Below are the code and all the weights of a small trained network. Each question names an input and a class and asks about switching units off, where a switched-off unit gives its printed mean instead of its output.

import numpy as np


def w(rows, s, z=0):
    codes = np.array(rows[::2]) - 128.0
    scale = np.full(codes.shape[1], s)
    scale[-1] = z or s
    return codes * scale


def f(y):
    return y / 2 * (1 + np.tanh(0.7978845608 * (y + 0.044715 * y**3)))


def log_softmax(a):
    a = a - a.max(-1, keepdims=True)
    return a - np.log(np.exp(a).sum(-1, keepdims=True))


def net(x, mask):
    res = np.array(x, float).reshape(1, 3) / 4 @ E
    y = f(res @ A[0][:, :-1].T + A[0][:, -1])
    res = res + np.where(mask, y, B[0][:, -1]) @ B[0][:, :-1]
    return log_softmax(res[-1] @ U[:, :-1].T + U[:, -1])


A, B = {}, {}
E = w([
[245,164,95,163,204,231,68,72,194],'x0',
[142,103,77,224,88,3,110,117,213],'x1',
[244,15,138,130,182,44,102,82,4],'x2',
],0.0067)
A[0] = w([
[119,149,172,27,190,202,154,151,72,77],'neuron 1',
[99,140,175,69,87,61,134,191,90,3],'neuron 2',
[73,191,92,142,49,187,126,151,227,99],'neuron 3',
[170,39,136,135,152,110,128,66,61,88],'neuron 4',
[135,149,195,64,145,225,141,168,60,64],'neuron 5',
[158,158,88,132,225,181,64,106,176,190],'neuron 6',
[63,89,140,75,98,81,128,224,74,13],'neuron 7',
[62,90,219,50,68,87,226,125,54,100],'neuron 8',
[187,140,141,179,171,205,97,103,146,62],'neuron 9',
[161,72,114,114,148,118,101,74,61,16],'neuron 10',
[182,155,104,120,144,187,66,35,161,21],'neuron 11',
[197,83,163,113,125,70,83,92,22,68],'neuron 12',
[120,150,200,3,157,219,144,103,76,62],'neuron 13',
[78,200,91,110,101,182,127,178,188,13],'neuron 14',
[189,127,112,135,193,199,75,72,152,150],'neuron 15',
[141,115,54,248,119,25,115,143,231,32],'neuron 16',
[205,40,150,122,160,82,99,113,83,85],'neuron 17',
[84,209,159,123,88,181,173,194,203,73],'neuron 18',
[190,140,59,117,139,207,72,87,149,45],'neuron 19',
],0.0064,0.0056)
B[0] = w([
[156,120,60,141,82,104,76,87,90,212],'neuron 1',
[95,83,6,186,121,105,100,185,244,150],'neuron 2',
[133,74,153,81,163,171,130,107,154,250],'neuron 3',
[127,101,134,72,174,159,127,128,198,192],'neuron 4',
[170,104,42,138,85,83,48,77,102,204],'neuron 5',
[99,153,168,149,115,112,158,149,128,254],'neuron 6',
[100,126,58,188,126,110,138,170,224,170],'neuron 7',
[97,173,126,173,143,83,161,174,157,236],'neuron 8',
[87,141,93,183,121,108,164,164,181,180],'neuron 9',
[127,38,40,109,162,155,70,134,234,149],'neuron 10',
[68,101,60,180,110,95,122,166,200,171],'neuron 11',
[119,97,139,109,178,176,121,114,188,203],'neuron 12',
[175,119,66,153,79,109,79,80,97,222],'neuron 13',
[133,79,106,117,150,166,99,127,213,188],'neuron 14',
[86,164,148,169,128,107,155,182,121,235],'neuron 15',
[187,126,35,123,64,99,32,57,48,220],'neuron 16',
[116,95,124,85,176,165,115,125,150,201],'neuron 17',
[160,86,131,78,188,165,122,126,182,229],'neuron 18',
[87,128,82,172,135,96,145,157,164,179],'neuron 19',
],0.011,0.0061)
U = w([
[128,85,144,63,169,196,129,128,169,79],'0',
[167,118,94,141,46,94,88,71,94,94],'1',
[74,141,130,189,112,86,167,213,153,68],'2',
[130,175,249,97,118,134,177,129,53,248],'3',
],0.015,0.012)

Each question gives the input, the list of numbers given to net, and the class t.
The units are the neurons (one row each of A and B). Each row of codes is followed by its name. A weight is (code - 128) times the scale printed after its matrix; where a second scale follows, it is the last column's (A, B and U).
mask holds one flag per neuron, in row order. A switched-off neuron (its flag False) gives its mean, the last column of its row in B, instead of its output. The means were averaged over made-up inputs and are rounded, as every weight is.
A unit's drop is (log p(t) with every unit on - log p(t) with that unit switched off) / (log p(t) with every unit on - log p(t) with every unit switched off).
The circuit of an input: a set's keep is (log p(t) with only the set's units on - log p(t) with every unit switched off) / (log p(t) with every unit on - log p(t) with every unit switched off). Starting from the 12 units with the biggest drops (on a tie, the unit counted first), units are removed one at a time, each time the one whose removal leaves the highest keep (on an exact tie, the one counted first), for as long as the keep stays at least 0.8.
circuit, biggest first: the units of the circuit, biggest drop first
k most important neurons: the k neurons with the biggest drops, biggest first
drop when u is switched off: that unit's drop, to one decimal
input [-8,5,7], class 2: circuit, biggest first	(neuron 8)
input [5,-4,-4], class 2: circuit, biggest first	(neuron 15; neuron 6)
input [-8,-7,3], class 2: 4 most important neurons	(neuron 8; neuron 7; neuron 16; neuron 2)
input [1,-6,-5], class 1: 2 most important neurons	(neuron 13; neuron 5)
input [8,-8,6], class 1: 3 most important neurons	(neuron 13; neuron 5; neuron 1)
input [-6,7,-8], class 0: 2 most important neurons	(neuron 3; neuron 18)
input [6,-5,-3], class 2: 2 most important neurons	(neuron 15; neuron 16)
input [3,-2,3], class 3: drop when neuron 18 is switched off	0.2
input [-2,5,-2], class 1: drop when neuron 16 is switched off	0.2
input [-2,-1,3], class 3: drop when neuron 3 is switched off	0.1
input [7,-6,1], class 2: drop when neuron 15 is switched off	0.5
